Here is a tiny trained network, its code and every weight. The questions are about switching its units off for an input and a target symbol, where a switched-off unit gives its printed mean instead of its output.

import numpy as np


def w(rows, s, z=0):
    codes = np.array(rows[::2]) - 128.0
    scale = np.full(codes.shape[1], s)
    scale[-1] = z or s
    return codes * scale


def norm(h):
    return h / np.sqrt((h * h).mean(-1, keepdims=True) + 1e-5)


def f(y):
    return y / 2 * (1 + np.tanh(0.7978845608 * (y + 0.044715 * y**3)))


def softmax(a):
    e = np.exp(a - a.max(-1, keepdims=True))
    return e / e.sum(-1, keepdims=True)


def log_softmax(a):
    a = a - a.max(-1, keepdims=True)
    return a - np.log(np.exp(a).sum(-1, keepdims=True))


def net(x, mask):
    ids = ['βηλπψω'.index(c) for c in x.split()]
    T = len(ids)
    res = E[ids] + P[:T]
    q, k, v = (norm(res) @ M[0].T for M in (Q, K, V))
    z = softmax(np.where(np.tri(T) > 0, q @ k.T / 2**0.5, -1e9)) @ v
    res = res + np.where(mask[0], z, O[0][:, -1]) @ O[0][:, :-1]
    y = f(norm(res) @ A[0][:, :-1].T + A[0][:, -1])
    res = res + np.where(mask[1:17], y, B[0][:, -1]) @ B[0][:, :-1]
    return log_softmax(norm(res)[-1] @ U[:, :-1].T + U[:, -1])


Q, K, V, O, A, B = {}, {}, {}, {}, {}, {}
E = w([
[56,197,194,90],'β',
[125,139,53,231],'η',
[3,184,123,92],'λ',
[83,129,3,220],'π',
[41,175,77,147],'ψ',
[123,221,235,102],'ω',
],0.0079)
P = w([
[170,197,111,115],'0',
[139,120,67,73],'1',
[62,84,124,140],'2',
[82,252,187,185],'3',
[140,120,64,72],'4',
[101,59,151,122],'5',
[137,203,179,211],'6',
[138,120,64,73],'7',
[140,34,176,98],'8',
[216,142,184,197],'9',
[138,119,62,75],'10',
[169,34,198,62],'11',
],0.018)
Q[0] = w([
[79,67,6,13],'head 0',
[161,168,76,106],'head 0',
],0.013)
K[0] = w([
[137,252,71,135],'head 0',
[153,152,127,124],'head 0',
],0.019)
V[0] = w([
[15,144,1,11],'head 0',
[108,240,246,70],'head 0',
],0.0071)
O[0] = w([
[245,11,115,137,203],'head 0',
[131,125,203,233,254],'head 0',
],0.013,0.0039)
A[0] = w([
[78,124,131,96,128],'neuron 0',
[122,131,187,211,2],'neuron 1',
[121,84,193,182,88],'neuron 2',
[149,206,60,115,8],'neuron 3',
[113,174,146,191,159],'neuron 4',
[69,182,63,135,87],'neuron 5',
[69,19,191,121,172],'neuron 6',
[187,93,72,203,137],'neuron 7',
[123,156,126,111,128],'neuron 8',
[135,100,88,33,120],'neuron 9',
[47,97,120,131,86],'neuron 10',
[142,136,189,79,176],'neuron 11',
[130,199,140,123,191],'neuron 12',
[157,151,167,106,139],'neuron 13',
[53,70,133,134,95],'neuron 14',
[190,4,114,75,72],'neuron 15',
],0.016,0.008)
B[0] = w([
[126,105,127,132,132],'neuron 0',
[108,122,104,141,202],'neuron 1',
[129,94,69,117,233],'neuron 2',
[106,104,89,129,157],'neuron 3',
[138,151,145,173,232],'neuron 4',
[94,122,180,101,162],'neuron 5',
[139,7,131,69,254],'neuron 6',
[107,100,148,84,238],'neuron 7',
[105,133,126,130,132],'neuron 8',
[186,116,83,160,176],'neuron 9',
[133,104,115,152,132],'neuron 10',
[100,105,104,119,175],'neuron 11',
[87,125,159,111,200],'neuron 12',
[137,95,121,123,150],'neuron 13',
[151,86,71,145,151],'neuron 14',
[91,230,156,161,228],'neuron 15',
],0.017,0.0089)
U = w([
[179,2,115,200,63],'β',
[108,79,69,67,150],'η',
[147,67,237,62,106],'λ',
[168,174,134,138,253],'π',
[50,175,181,50,122],'ψ',
[89,102,140,215,107],'ω',
],0.0099,0.0055)

Each question gives the input, a string of symbols that net reads in full, and the target symbol t.
The units are the heads (2 rows each of Q, K, V and O) and the neurons (one row each of A and B). Each row of codes is followed by its name. A weight is (code - 128) times the scale printed after its matrix; where a second scale follows, it is the last column's (O, A, B and U).
mask holds one flag per unit, heads first, then neurons. A switched-off unit (its flag False) gives its mean, the last column of its rows in O or B, instead of its output. The means were averaged over made-up inputs and are rounded, as every weight is.
A unit's drop is (log p(t) with every unit on - log p(t) with that unit switched off) / (log p(t) with every unit on - log p(t) with every unit switched off).
The circuit of an input: a set's keep is (log p(t) with only the set's units on - log p(t) with every unit switched off) / (log p(t) with every unit on - log p(t) with every unit switched off). Starting from the 12 units with the biggest drops (on a tie, the unit counted first), units are removed one at a time, each time the one whose removal leaves the highest keep (on an exact tie, the one counted first), for as long as the keep stays at least 0.8.
circuit, biggest first: the units of the circuit, biggest drop first
most important unit: the unit with the biggest drop
k most important neurons: the k neurons with the biggest drops, biggest first
drop when u is switched off: that unit's drop, to one decimal
input ψ ω ψ ω, target λ: circuit, biggest first => (head 0; neuron 15; neuron 9; neuron 6)
input λ η ψ π, target λ: circuit, biggest first => (neuron 7; head 0; neuron 2)
input β ω η η ψ, target β: 2 most important neurons => (neuron 15; neuron 4)
input λ ω π ω ω η ω, target ψ: circuit, biggest first => (head 0)
input ω π ω η λ, target ω: circuit, biggest first => (head 0; neuron 4)
input λ π β π η π η ψ, target λ: circuit, biggest first => (head 0; neuron 7; neuron 15; neuron 1)
input ψ η ψ β β η ω λ ω, target η: 2 most important neurons => (neuron 11; neuron 4)
input ψ β β λ ψ, target ψ: 2 most important neurons => (neuron 15; neuron 7)
input ψ λ η π ω, target ψ: circuit, biggest first => (neuron 15; head 0)
input ψ ω π ψ β λ β β, target ψ: circuit, biggest first => (head 0; neuron 15)
input ψ π β π λ ψ ψ η ω ω, target ω: circuit, biggest first => (head 0; neuron 7)
input ω η η η η, target ω: 2 most important neurons => (neuron 6; neuron 15)
input ψ η β β η λ β π, target ψ: 4 most important neurons => (neuron 15; neuron 7; neuron 6; neuron 4)
input ω β η η, target ψ: circuit, biggest first => (head 0; neuron 6; neuron 5)
input ψ β λ λ β β η λ, target ψ: 3 most important neurons => (neuron 15; neuron 7; neuron 4)
input π η π η π η π π ω ω η, target π: 2 most important neurons => (neuron 6; neuron 15)
input β η ψ η λ π ψ ω ω β ω, target β: circuit, biggest first => (head 0; neuron 15)
input β η ω ω ω ω ω π η ω λ, target β: most important neuron => (neuron 4)
input β π π η, target η: 2 most important neurons => (neuron 15; neuron 3)
input ψ λ λ η ψ ω ψ, target π: most important unit => neuron 6
input ω ω η β η π ψ, target η: 2 most important neurons => (neuron 15; neuron 9)
input π β ω η η λ η π ω η, target π: 2 most important neurons => (neuron 6; neuron 4)
input β ψ π π, target η: 2 most important neurons => (neuron 15; neuron 3)
input η β η β η π β, target η: drop when head 0 is switched off => 1.2
input π η β λ η η β, target ψ: drop when neuron 15 is switched off => 0.0
input β η λ, target β: drop when head 0 is switched off => 0.1
